Look-ups in named tables: a row name and a column name give one cell, copied from the table.

gule:
        vedare  saf  saso  likegad  bavog  valo  manoda
pim        133  128   127       89    117   133     141
zamoli     135  178   182       62     87   120     153
dep        132  115    55      231    236   142     107
mur        133  149   172       90     85   150     151
siki       129  135   136      167    103   130     135

dep, saf => 115
zamoli, manoda => 153
zamoli, bavog => 87
mur, saf => 149
pim, valo => 133
siki, manoda => 135
pim, saf => 128
dep, likegad => 231
siki, bavog => 103
mur, manoda => 151

rizibif =
,zumel,pofa,nosinal,bar,lis,fili
vapurom,38158,41988,44570,76401,10968,64324
bifidez,24743,27117,58887,41997,50152,63955
sofu,60491,39951,72672,76152,10968,29366
kalefo,14579,62420,40261,48720,58510,31561
rad,71429,41389,72285,37814,56189,40389
kere,54073,49934,69848,53732,40141,35129
gifebo,22253,65828,46041,56064,28617,34210
lep,26306,53665,32485,63830,47967,17312
livoda,71647,27117,32485,38900,31146,17312
ganu,14579,54767,41869,37814,56702,63261

fili of lep = 17312
nosinal of sofu = 72672
zumel of kere = 54073
pofa of kere = 49934
zumel of livoda = 71647
fili of bifidez = 63955
fili of vapurom = 64324
zumel of kalefo = 14579
fili of rad = 40389
nosinal of gifebo = 46041

Table nikuniz
	zukon	pame	gelinim	didu	dofeni	bika	retuv	sog	maf
bip	91	122	87	102	104	112	164	105	88
rerugas	117	113	80	40	53	109	78	61	50
megurul	146	99	108	129	82	76	101	107	118
ridal	96	106	105	74	74	76	107	128	90
ros	122	56	133	78	151	105	57	97	103
lop	94	72	68	125	110	128	86	53	95
kad	67	89	69	124	110	115	95	59	99
mife	205	115	142	82	73	69	109	126	100
fuf	90	78	102	71	132	124	106	96	81
zis	68	107	56	104	53	100	114	87	81
devu	41	96	67	122	44	54	44	87	112
kem	117	106	73	8	50	130	86	64	24
mem	68	84	111	64	90	64	34	101	98
zikad	4	61	108	154	184	89	115	135	150

What is the maf of zis in nikuniz? 81
What is the pame of mife in nikuniz? 115
What is the retuv of ros in nikuniz? 57
What is the dofeni of zis in nikuniz? 53
What is the zukon of ros in nikuniz? 122
What is the gelinim of zikad in nikuniz? 108
What is the didu of ros in nikuniz? 78
What is the maf of kad in nikuniz? 99
What is the dofeni of lop in nikuniz? 110
What is the dofeni of kem in nikuniz? 50
What is the zukon of rerugas in nikuniz? 117
What is the retuv of lop in nikuniz? 86

fesusi
         pived  tiga  bozad  vek  nugus  ber  sizive  mepeza
vageva      44   140     39   93    143  124     192     153
bogez       51   135     49  103    143  123     181     152
piv         49   136     47  101    143  123     184     153
zatab       54   133     54  105    143  123     176     151
nesifi      57   131     58  107    144  123     172     148
bokunut     48   137     44   99    143  124     187     153
ninevub     56   132     56  107    144  123     174     149
kifaf       62   129     64  109    143  123     166     145
mer         53   134     51  104    143  123     179     151
korum       60   130     62  109    144  123     168     146
kaburu      59   130     60  108    144  123     170     147
vik         46   139     42   96    143  124     189     153

piv, tiga => 136
mer, mepeza => 151
korum, mepeza => 146
mer, sizive => 179
kifaf, tiga => 129
vageva, ber => 124
vik, bozad => 42
korum, vek => 109
zatab, pived => 54
zatab, ber => 123
bogez, ber => 123
bogez, nugus => 143
zatab, nugus => 143
mer, nugus => 143
vageva, bozad => 39
piv, ber => 123
nesifi, pived => 57
kaburu, nugus => 144

zelibe =
       zedeze  diluni  gatopes  puf  rudesi  mitul  dutu  vafomus  noz
ruf       115     105      235  160      82    139   100      146  190
miraz     147     135      109  129      93     72   125       54    5
pas       181     208       72  106     112    142   148       37   99

puf of miraz = 129
rudesi of miraz = 93
mitul of pas = 142
gatopes of pas = 72
rudesi of ruf = 82
gatopes of ruf = 235
gatopes of miraz = 109
vafomus of miraz = 54
zedeze of ruf = 115
noz of pas = 99
diluni of ruf = 105
vafomus of pas = 37
zedeze of miraz = 147
diluni of pas = 208
mitul of ruf = 139
dutu of miraz = 125
vafomus of ruf = 146
dutu of ruf = 100
noz of ruf = 190
mitul of miraz = 72
Which row has the largest mitul? pas

